Below are the code and all the weights of a small trained network. Each question names an input and a class and asks about switching units off, where a switched-off unit gives its printed mean instead of its output.

import numpy as np


def w(rows, s, z=0):
    codes = np.array(rows[::2]) - 128.0
    scale = np.full(codes.shape[1], s)
    scale[-1] = z or s
    return codes * scale


def f(y):
    return np.maximum(y, 0)


def log_softmax(a):
    a = a - a.max(-1, keepdims=True)
    return a - np.log(np.exp(a).sum(-1, keepdims=True))


def net(x, mask):
    res = np.array(x, float).reshape(1, 7) / 4 @ E
    y = f(res @ A[0][:, :-1].T + A[0][:, -1])
    res = res + np.where(mask, y, B[0][:, -1]) @ B[0][:, :-1]
    return log_softmax(res[-1] @ U[:, :-1].T + U[:, -1])


A, B = {}, {}
E = w([
[93,5,182],'x0',
[128,128,128],'x1',
[224,125,193],'x2',
[173,57,39],'x3',
[128,128,128],'x4',
[128,129,128],'x5',
[128,128,128],'x6',
],0.011)
A[0] = w([
[132,11,201,56],'N1',
[158,53,203,3],'N2',
[92,105,152,63],'N3',
[143,115,176,38],'N4',
[253,119,195,169],'N5',
[233,57,63,79],'N6',
[152,105,79,122],'N7',
[191,65,32,144],'N8',
[83,136,147,203],'N9',
[162,93,75,143],'N10',
[78,9,196,168],'N11',
],0.023,0.0043)
B[0] = w([
[27,207,91,226],'N1',
[44,176,184,201],'N2',
[149,91,128,153],'N3',
[116,124,139,159],'N4',
[224,201,169,254],'N5',
[75,203,28,251],'N6',
[132,89,106,183],'N7',
[148,93,2,253],'N8',
[137,166,116,169],'N9',
[138,105,69,198],'N10',
[38,45,216,236],'N11',
],0.046,0.02)
U = w([
[112,199,88,254],'0',
[248,172,176,113],'1',
[192,46,45,135],'2',
[228,187,50,54],'3',
[74,11,180,146],'4',
[90,177,201,84],'5',
[37,1,68,94],'6',
[52,196,83,64],'7',
],0.0099,0.019)

Each question gives the input, the list of numbers given to net, and the class t.
The units are the neurons (one row each of A and B). Each row of codes is followed by its name. A weight is (code - 128) times the scale printed after its matrix; where a second scale follows, it is the last column's (A, B and U).
mask holds one flag per neuron, in row order. A switched-off neuron (its flag False) gives its mean, the last column of its row in B, instead of its output. The means were averaged over made-up inputs and are rounded, as every weight is.
A unit's drop is (log p(t) with every unit on - log p(t) with that unit switched off) / (log p(t) with every unit on - log p(t) with every unit switched off).
The circuit of an input: a set's keep is (log p(t) with only the set's units on - log p(t) with every unit switched off) / (log p(t) with every unit on - log p(t) with every unit switched off). Starting from all 11 units, units are removed one at a time, each time the one whose removal leaves the highest keep (on an exact tie, the one counted first), for as long as the keep stays at least 0.8.
circuit, biggest first: the units of the circuit, biggest drop first
most important unit: the unit with the biggest drop
k most important neurons: the k neurons with the biggest drops, biggest first
drop of u: that unit's drop, to one decimal
input [7,6,-3,-4,8,-4,8], class 4: circuit, biggest first => N11
input [6,2,1,-1,6,8,-5], class 5: 2 most important neurons => N1, N11
input [5,8,-8,-1,4,-2,8], class 4: circuit, biggest first => N8, N11
input [8,-3,8,0,3,-6,-5], class 5: 2 most important neurons => N11, N5
input [0,0,1,-8,5,7,8], class 1: circuit, biggest first => N6, N1
input [-8,0,-5,-6,-2,-8,-3], class 0: 2 most important neurons => N5, N11
input [4,3,2,-2,-5,0,5], class 5: 2 most important neurons => N6, N8
input [-5,2,6,0,-8,-4,-2], class 1: circuit, biggest first => N8, N5
input [7,1,4,0,3,-8,-5], class 5: 2 most important neurons => N11, N8
input [4,-2,-7,-7,4,6,0], class 4: 2 most important neurons => N8, N6
input [3,2,0,8,-2,1,2], class 6: 2 most important neurons => N8, N5
input [4,0,0,-5,-1,-6,2], class 4: 4 most important neurons => N11, N6, N5, N8
input [4,6,0,-5,-2,6,-4], class 4: 4 most important neurons => N11, N6, N5, N8
input [-1,-4,8,-1,1,5,8], class 1: circuit, biggest first => N5
input [-8,2,-7,-6,5,2,-1], class 0: 3 most important neurons => N5, N11, N8
input [-6,3,-3,5,3,4,-5], class 2: 2 most important neurons => N11, N5
input [4,1,-8,7,-7,5,-3], class 6: drop of N9 => 0.0
input [-7,4,-7,7,-7,3,1], class 2: drop of N11 => 0.2
input [-1,1,-4,6,3,4,0], class 2: drop of N11 => 0.3
input [-7,-1,2,7,7,5,-3], class 3: most important unit => N6
